Each row is followed by its class number.
[-198  -17  134 -246   -4 -204  -44  285  169  190  -73  -50   -5   48
 -110 -151  144 -132   51 -142 -212   70  -86 -269  107   60  -19  -46
 -112 -303   23   17 -264   36]
5
[-440  177 -173 -114    5  480  116 -235  -33   82  488  157 -358 -188
  301 -178  384    8 -480  240   14  133 -379 -248 -112 -187  387  236
    3 -165 -144  135 -661  224]
10
[ -82  131    3 -171  164  168  -42   49   92  -90  445  298 -179 -140
 -178 -427  191 -140 -520  -94  115 -241  134 -274  -34 -163  -21   65
   94  -61 -524 -203  -71  -60]
10
[ -49 -157  -38   93 -134  -36   96 -168  -74  307  225 -243  -29   16
 -141  252  -92   94  -80 -157   -2   71  121 -178  136  116   55  -88
 -100 -166 -157  168  331   71]
1
[ 105  -77 -113   13  -14 -230  -41  -86  248  253  113 -191 -132   23
 -291 -262  -12  -17 -157  -10    1   27  -85 -122  121   76 -104   15
   23 -132  -71   89  122  -32]
6
[  67  134  -85 -111   79  146 -222 -376 -134   58  647 -230  -85   87
 -156 -517  -25 -140 -343  -27  466 -116  -33 -149   34 -323 -192  138
 -123 -118 -344  -33  -98  -46]
3
[ -52  -11  220  232  -17 -340  -51  -84   24 -314  296 -148    4  191
  -67 -247 -125   83  118 -186  357  286   22  496  353   -7 -228   42
  409  -55   30  -16  101   92]
0
[-565   35 -366  343 -400 -184  -53 -380 -238   27  391 -118 -288  196
  276  479 -301   76  -41 -309  260 -109  -73  331 -167  288  312   41
  410 -190  118 -270  140  133]
0
[ 110   79 -291 -234  -52  -85  343  110  -39 -253  562  -56 -230  -55
 -339 -102  535 -100 -899   81   70   44 -232 -353 -122 -159  -95   66
  263  -65  -66 -145   18 -184]
3
[ 173   82  290  -73    5  369  147  -65   96 -106  577 -174  -77  102
   63   75  -18   11 -308 -267  336  -45  112  405  183 -329  -90  -50
  478 -416 -257   14  149  582]
1
[ 286  -37   58 -146   -9 -143  -55   96  317  -65  140 -329  136   75
  298  190  -86  -23  -70  -98   67 -112  -70  132 -120 -130  -21  -35
  171 -272  -26 -131   42   87]
4
[-208  -56  -67  -15 -432 -202   -3  188 -342    7   63 -180  -60 -242
  227  200 -123   17  -15 -228  271  117  -43   70   47 -400 -179  206
 -302    6  -43 -239  -81  157]
9
[ -17   -3 -217  -69  -83   53   35 -164  437 -130 -320  169  120  -49
 -237  -68   54   41  107  109   21  176  -82  182  228  118   -7   79
 -134   69  208  -78 -179 -134]
5
[-179  125   63  -32   24 -106  105  -64    8  215 -131   96  -21   20
  -63   22  118 -104  225  -86 -224   22   99 -278  187  295  135 -199
  195 -221  -37  -81  -60  -81]
1
[ -48   98  -88 -237 -236   87   45   57   28   57  263  -81  -88 -348
  305 -207  203   -9  -83 -135  139  178 -300 -155  -42 -306 -210  391
  110   -4 -258 -185 -269   89]
1
[ -39  116   49  -59   32 -234  114  -94  114  -72  204   15 -124  109
  -89 -571  220 -129  163  186  -50  164 -182 -216   73  136   -1  -85
  121 -146  -60    3 -320 -230]
9
[-145  242   25 -230  268   93  117  207  131  180  110  -21  255 -420
  -38  -68  452 -115 -576    1 -150  233 -103 -345  182 -130  -78  271
  -55 -116 -529  321 -253  -63]
1
[-107   49 -319   70   18 -193  115  586  263  566 -147  -29  -40   19
  -35  163 -198  -69 -151   64 -107 -329 -159 -333 -157  -65  221  132
  -96 -155  264  -94  177 -176]
2
[ 260  -14 -137  -90 -245 -246  156 -300   91   -9   18 -196  -81  -20
  170  104  235   56 -101 -356  192  -78 -201  -41 -103   18 -133 -153
  327 -158   10 -580   44  -96]
0
[-601  142  134 -100   42   49  -55  304 -314   18  198   34  -36 -131
 -174  -16  351 -313 -643   17 -268 -209 -416  -30 -162   -7  376  136
  -74 -347  155  235  -92 -234]
4
[-329   63   94 -227  -83  130   72   20  -17   64  198  -14  -91 -188
 -109  -57  268  -59 -128   10 -118    7  -84 -136   25  -60   48  -30
 -183 -170  -82  111 -263  158]
1
[ 115  206   26  -14   99 -167  238  -47  174   19 -118 -154   56  -67
 -269 -523  340 -253 -217 -224  -45   60 -255  -64  181   45 -106  -23
  115 -197  101  -84 -226 -253]
0
[  -7  -92 -106 -125 -143  108   68   73  -15  221  100  193 -304  -46
   59 -223  -74   14  162  -91 -245  113   46 -444  -10   31  -64  -65
  -38   80  -50   53 -106   60]
4
[-252   35 -134  274  195 -137  -59   28   22  348  314 -174  146  227
 -111   37 -319    6   62  208 -278   88  150 -172  171  240  247 -137
  124 -393  -80  320  -69   28]
0
[-462  -48 -125   92   49   88  -94  322  -71  245 -361  -16  -28  -62
 -133  -84   -4  -64  -57  256 -353  181 -173 -264  256  275  289  461
  -63 -243  -29  404 -387 -131]
3
[-150  274  193 -162  334  164   79 -363   76  650  506 -172  290  -61
 -166  385  220 -260 -378  284  509  -47 -209 -118   91 -289  240  129
 -293 -602 -294   -7  358 -102]
0
[-195  180 -178 -147 -309 -246   99 -160 -134 -490  397   36 -232 -189
  197  -97  476  -92 -238  162 -160  208 -348 -163  155 -260  163  151
  323 -156   17 -585 -567 -238]
7
[ -49   80  -75   28   71  122   10 -116  124  118  -82  191  -95   80
 -241 -235  -49  -87  124 -235 -273  -74  182 -183  135  112 -101 -208
  -38   50  -76  -39 -160   63]
0
[-275 -215  211  119 -321 -204   28  201  -28  -95  195 -139 -234  -22
  179 -131 -109  163  243  -93 -145  233 -145  138  175  169  138  156
  132 -113  -24  330  -16   60]
3
[-265  -26  -65  107  353  306 -284  216   50 -299 -144 -152  282  258
 -407  -17 -199  -43 -191  -56 -221 -171  337   62  384  256  -26  -21
  -65 -139   81  340 -244 -132]
10
[  73   54  141 -140   51 -125   86   -1  -27  320 -251 -100  -41  -76
 -221 -234  239 -123 -178  -38  -68   31  -16 -224  299 -133  -39  -69
 -246 -279  -90  121 -228  -45]
11
[ 391   49   87   46  -76 -110  114 -242  234  -33    4  131 -254    8
 -249 -451  205 -302  109  310 -370  136 -243  -69   47  -48   -1 -197
  121 -185  -59  -91   39 -130]
6
[-214  132    5 -121  -59   17   25  -20  -41   41  291 -182   -7  -43
 -131 -194  147 -164  -30 -149  207   98  -41 -306  123  139  -40  -42
   11 -340 -183  -40  -73 -108]
7
[  55  -53  -63  -99 -111 -213   47  -77  158  298   35   10   14  -84
 -422 -360   20  113  183   13  -59  191   77 -203  402   36 -166   52
  -57  -27 -161  122    3  -79]
11
[ -25  -11  139  -79 -105 -147  -21  -94   12  207   94   44 -160  -89
 -173 -389  186  -45  131   50 -114    6 -130 -209  -70   48   10 -135
   57 -193 -201  -82  -96  114]
0
[  35   87  124  296 -266   32   67   55 -183 -314  149 -265 -228 -186
  154 -297  -69  -88  101    8    4   62  -26   46  228 -150  -85  -30
  -29 -133 -214   55  -69 -138]
7
[ -76   27  252  135 -142 -195   99 -158 -304  135 -379 -100    5 -140
 -314  -44   29 -160   55   83  225   -9   29  228  332   31   50  -24
 -421 -190   64  130  250 -266]
6
[  95   84   68  106  -88 -107  -30  -86    4  -33  268  -69 -273 -249
  410 -116 -170   47 -133  131  105  163   30  167  241 -142  -53  238
  268  -16 -415  226   57  -88]
8
[ 345 -145   37  -39  275  -42  -71 -296  198  121  176 -287   38  -31
 -328 -431   95   90 -262  182  194  266   22   56  345 -124 -288   59
  203 -241 -194   51 -150  255]
6
[  20   95 -188   57 -108 -226    1  -91  141  -76  170 -114   31   51
  113   26   27  -39   16  -44  -95  -27 -133   -5   53   61  133  -49
  443 -266    5 -313  -90 -100]
2
[ 124  -89  130   92  378   41  -77  -82  215  268  126   15    9  133
 -132  -20 -194  113  108  113 -175 -162  353  -92   37   94  -46 -127
   65   71 -288  186  198  183]
1
[ 220  -22  -51   67 -214 -191   23  137   11  374 -193 -274    3  -88
 -186  237  -73 -131 -176  -80  116 -208 -122  -57   60  -48   10 -123
   65 -373  140 -157  552 -207]
10
[ -83   22  125 -233  -51 -252  -63  474 -352  344  427  -49 -224   56
 -117  -62   98   75 -346   22 -169 -321  108 -460  -68 -106   22  -81
  332 -269 -309  142  141   90]
10
[-656 -122  -43  240   74 -110  118  613 -170  607 -771  211   49   48
  -36   97  -72  208  537  223 -563  387  -63 -309  221  576   61  290
  -32  -78  -43  643 -366   53]
9
[  13   77  251 -224   99 -326 -135  -25  241  185 -418  230 -155 -103
  -94  135  234 -393 -264  138   30   49  -83  -95  106 -132  302  -36
 -251 -212   51 -194   71  -83]
7
[  -8  -12  143  -60  -87  -27 -136  275  -56   58  -99 -203   26 -220
  -51 -182   11   12  -83 -241  236  173   53 -190  293 -108 -250   61
  -73 -139 -226   67   -6  127]
8
[   4   70   63  130 -168  -79  117 -169 -345 -167   58 -117   -4 -198
  -48  106  -65  -88   -9   53 -177  130  159  226  336 -161  173    1
   10  -36  105    3  -32   29]
7
[-123    9   85  -59  -32   50   18  -50   63  -18  -52  -45  -23 -212
 -211 -229  193  -35    5 -155   72  111  -67  -81  168   48 -170   72
 -116  -13 -133  -36  -60    5]
8
[ -72  -39  -88   30 -207 -111 -117  188  165 -187   65 -100   27  -32
  -15 -269  -61  222  100 -186  -25  191  -66  -71  330    8 -214  -89
   31   52   76   94 -155 -101]
8
[  19  -65   39  -24 -220 -131  115  159  -85  223  328   34 -141  -51
  110    1 -294  168   59   45   14 -148  185   31  161 -150  181   11
  117 -187  -68  -25  165   70]
6
[ 373  -45  105  -97  203   -7  140   35  143  282 -133 -268   73 -311
 -540 -375  162   11  -84  450 -204  108  163 -207  411 -202 -245  -95
 -237 -184 -174  296 -157   74]
11
[  76   44  -69   43 -183  200  -33  -66  100 -263 -343    2  212  -32
  152  188   36  164  118  -11  -34  163 -152  231  205  205  369   89
  230  102  338  176  -34   -2]
6
[  59   39  231  -30  103   80   57  104  258  133 -235  223   73  -77
   26 -159  144  -99   88 -241 -344  123  -68  -95  202 -125  -10 -110
 -114 -107 -141  -25 -163   67]
7
[-310   19 -310  263   27   47   32  264  184   54 -609  282   79  148
 -418  223 -195  -13   63  -82 -117 -279   54  157   64  220   30  123
 -126  146  344 -206   97 -190]
0
[-205 -109 -114  -15 -288 -331  -18  193  141  262 -187  -47 -113 -172
 -197  -46  -56   51  262  -91 -362  221  122 -362  196  196   82   -9
  -23 -120 -146   -7 -225  312]
0
[ -15  111   57 -105  195  166  170 -151  281  251  -93  137   57  160
 -334 -231  271 -105   33 -154 -124  -23 -198  -55  -13  221 -114 -115
  -62  -27   64  189   46 -115]
5
[-228  -18 -203  323  -86 -442  237  -63   48 -358 -141   38  115 -189
 -224   62   26  -16  -92    8  -68   95  117  239  241  214  123   68
   23   -3   36 -368   -9 -393]
7
[ 251  137  282 -126  272   36    6  480  116   31   32  465  247   18
  230 -126  -57  -94  263  226 -570   49   70 -153   43 -291  225   60
  199   87  -69   17  -65   28]
6
[ 138  -21  -41 -161 -327    2  175 -143   49  166  -52    6   16 -123
   -2 -155  200  148   43 -220  309  271 -229  -75  211  -51 -204   17
  -23 -101  -47  -67   56 -114]
5
[-182   23  169 -104  -98 -161 -164   49  125  -68  -41   45  -65   22
 -137 -158   40  -57  388   78 -269   66   39 -119  114  217   86 -196
  -41  -60   -4  131 -126   25]
7
[-275  173 -155   70  104  -14 -115  -42   96   31  669 -331  -48   91
  339   39  138 -105  -83  141   71 -111 -473 -168 -370   90  171  225
  607 -397 -109 -279  -95  -39]
4
[ 156   49   95  141  225  132   80 -289  -86  151  330 -348 -149  181
   61   93 -141  -33   47  -41  154 -166  210  -39   53 -126 -165 -177
   62 -140 -105  -47   93  221]
4
[-328  -13  -32 -227 -195 -250 -110   30  -91  -29   34   94  -31 -168
 -158 -159   83   42  186  109  -12  357   22 -228  252   26   63   45
 -192  133  189   83 -287   58]
4
[  -6   42    0  -47   30  231    9 -132  248  260 -100  192 -200  -54
 -107 -117  134  -71  -36    2  -47  133 -195 -262  159  -93  -34 -157
 -268   36  111  133   20  -51]
4
[ 232  -71   10   18 -166  121   31 -146 -198  -23  311 -383 -174  -91
 -110 -216 -170   98  -38 -196  331 -212  252   -4   45  -76 -160  -32
  142  -60 -171 -120  127  244]
0
[  96 -173  156  -21 -365  -70   54  -99  -36  142  177 -310 -157 -230
  171  171  167  236   85 -144  118  250 -286   51  -55   -7 -135   46
  215  -86 -191   97  296  346]
8
[  87 -175 -116 -124 -105  -80 -133  -88  147 -181 -100   74  -32   23
  342  285 -179  118  139  -73 -190  -71  130  264 -202   76    8  -22
  248  101  -23 -227 -171  244]
9
[ 316  126   -6 -226  152  -46  168 -235   84   88  217  220   62  -90
  191  -67  357    5  -92  133  242   39 -311 -205  -95 -303 -214    7
  123  119    1 -453  155 -449]
4
[  31  -77  -22 -171   64 -184  -76 -171  118  517   80 -130  185   -4
  -33  188  -65  115  -78  312  253  132  -15  -84  181  -95  235   93
 -218 -285   -4  167   77  -22]
11
[-195  -81 -333  -50 -433  256 -126   80  126   65  -74  160 -137  -93
  209   83   17  150  152 -293 -274  327 -314 -347  -37  -51   76   89
 -106  225  147  -12 -292  274]
0
[  21  -26  211  124 -139 -163   70  241  -85   24   34 -152 -105 -140
  108  -36 -137  -51  -95  -58 -153   97  137  150  237 -179   16   52
  128 -265 -253  160  -24  243]
1
[ -59  -36  -61   19 -384 -321   60   60  -65 -117  323 -347 -113   74
 -112 -125 -117  -54  -77 -324  319  -10    7   59  248  -93 -137  -45
   -7 -335   49 -187   93 -175]
11
[-380  105  244 -251  236  117  -41  586  -61  249 -155  111   97 -346
   90  -17  118  -59   56 -498 -244 -107  386 -609   48   34 -168   22
 -218   43 -535    4 -326  298]
0
[-493   40 -225  101  -59 -247   63 -123  129  350   29  -60  -98   14
 -225  161   22   77  229  430 -383  -14 -226   67  106  139  287  282
  -35  -97  216   66 -257   75]
6
[ 230 -131   -7    9   75 -158  -26   52  203  650 -105  -24  224 -112
 -238 -319   45  292  153  288 -260  411 -182 -386  272 -251 -119  208
 -455  232 -191  513  -17   56]
5
[  75  -29  -38  -61  251  411  141  149   56 -265  200   12 -151 -169
   -7  -61  173  -16 -595 -282  -27   38   86   81  103 -177 -274  114
  471  -55 -147 -160 -231  347]
3
[  10 -213  -10  170  114 -158   -6  104  -89   46 -211 -231  228  263
 -186  410  -69  127  -34 -209  -42 -186  120   14  177  -22 -126  -27
  -72 -152  140 -361  166 -114]
5
[  84  -25   -8  -91 -130   94   -9 -180  288   97  248 -195   75   96
 -219 -213   -5   81   72 -312  375  129 -107   42  236  167 -301  -39
  171 -206 -210  125  244  -40]
9
